Below are the code and all the weights of a small trained network. Each question names an input and a class and asks about switching units off, where a switched-off unit gives its printed mean instead of its output.

import numpy as np


def w(rows, s, z=0):
    codes = np.array(rows[::2]) - 128.0
    scale = np.full(codes.shape[1], s)
    scale[-1] = z or s
    return codes * scale


def f(y):
    return np.maximum(y, 0)


def log_softmax(a):
    a = a - a.max(-1, keepdims=True)
    return a - np.log(np.exp(a).sum(-1, keepdims=True))


def net(x, mask):
    res = np.array(x, float).reshape(1, 8) / 4 @ E
    y = f(res @ A[0][:, :-1].T + A[0][:, -1])
    res = res + np.where(mask, y, B[0][:, -1]) @ B[0][:, :-1]
    return log_softmax(res[-1] @ U[:, :-1].T + U[:, -1])


A, B = {}, {}
E = w([
[79,118,31,90],'x0',
[181,60,169,198],'x1',
[202,189,17,213],'x2',
[102,105,145,122],'x3',
[2,113,122,188],'x4',
[234,34,92,126],'x5',
[128,244,142,189],'x6',
[70,88,135,152],'x7',
],0.0055)
A[0] = w([
[196,78,94,200,214],'N0',
[192,168,86,76,155],'N1',
[101,52,47,39,194],'N2',
[32,233,106,159,88],'N3',
[96,146,143,106,244],'N4',
[129,164,178,151,136],'N5',
[103,152,84,219,111],'N6',
[139,191,119,68,244],'N7',
[67,155,29,196,113],'N8',
[166,141,233,187,253],'N9',
[76,145,199,105,230],'N10',
[114,39,132,147,184],'N11',
[171,81,124,247,151],'N12',
[224,150,150,91,184],'N13',
[73,95,130,137,236],'N14',
],0.011,0.0028)
B[0] = w([
[192,152,65,52,251],'N0',
[171,195,209,136,230],'N1',
[93,105,251,39,251],'N2',
[47,211,167,203,254],'N3',
[108,93,155,162,194],'N4',
[128,93,87,173,176],'N5',
[125,196,58,129,204],'N6',
[119,139,212,178,224],'N7',
[77,209,106,72,234],'N8',
[175,51,54,186,253],'N9',
[120,38,155,175,226],'N10',
[154,56,102,80,209],'N11',
[166,113,29,92,226],'N12',
[203,126,217,137,248],'N13',
[96,67,115,105,202],'N14',
],0.019,0.0061)
U = w([
[116,236,65,100,122],'0',
[227,140,94,141,41],'1',
[142,109,60,113,48],'2',
[94,97,170,84,195],'3',
[193,177,181,166,254],'4',
[153,97,107,231,113],'5',
[55,67,142,137,120],'6',
[3,207,152,210,100],'7',
],0.0064,0.0033)

Each question gives the input, the list of numbers given to net, and the class t.
The units are the neurons (one row each of A and B). Each row of codes is followed by its name. A weight is (code - 128) times the scale printed after its matrix; where a second scale follows, it is the last column's (A, B and U).
mask holds one flag per neuron, in row order. A switched-off neuron (its flag False) gives its mean, the last column of its row in B, instead of its output. The means were averaged over made-up inputs and are rounded, as every weight is.
A unit's drop is (log p(t) with every unit on - log p(t) with that unit switched off) / (log p(t) with every unit on - log p(t) with every unit switched off).
The circuit of an input: a set's keep is (log p(t) with only the set's units on - log p(t) with every unit switched off) / (log p(t) with every unit on - log p(t) with every unit switched off). Starting from the 12 units with the biggest drops (on a tie, the unit counted first), units are removed one at a time, each time the one whose removal leaves the highest keep (on an exact tie, the one counted first), for as long as the keep stays at least 0.8.
circuit, biggest first: the units of the circuit, biggest drop first
unit that matters most: the unit with the biggest drop
k most important neurons: the k neurons with the biggest drops, biggest first
drop of u: that unit's drop, to one decimal
input [-1,5,6,0,3,-7,8,-6], class 7: unit that matters most => N3
input [-8,7,-5,-6,6,-7,-4,1], class 5: 2 most important neurons => N9, N2
input [-3,3,3,-2,8,1,-4,-3], class 0: circuit, biggest first => N10, N13
input [-6,3,0,5,5,-7,-6,3], class 6: circuit, biggest first => N14, N10
input [-3,2,-5,4,7,5,2,-3], class 5: 3 most important neurons => N2, N9, N8
input [6,8,3,4,4,5,8,4], class 0: circuit, biggest first => N8, N6
input [8,-1,-8,-6,7,-5,0,6], class 7: 3 most important neurons => N3, N8, N9
input [8,3,4,2,-8,6,-2,-3], class 4: 3 most important neurons => N1, N2, N13
input [-1,4,-4,-7,6,1,7,-2], class 5: 2 most important neurons => N9, N2
input [2,8,1,1,-8,-5,-2,-1], class 1: 2 most important neurons => N3, N2
input [2,5,-2,-4,0,6,7,6], class 2: 2 most important neurons => N1, N13
input [-6,7,3,-8,-2,-8,5,-8], class 5: 2 most important neurons => N9, N5
input [1,2,-1,-3,-1,6,2,-4], class 1: 2 most important neurons => N3, N0
input [-4,6,-4,4,-1,1,4,2], class 5: circuit, biggest first => N9
input [0,2,-6,-3,1,0,3,3], class 6: drop of N13 => 0.2
input [0,-7,8,-8,4,1,-8,4], class 0: drop of N8 => 0.3
input [0,-4,-5,7,8,4,3,3], class 6: drop of N9 => -0.1
input [-4,4,-7,3,0,-2,-2,0], class 5: drop of N2 => 0.4
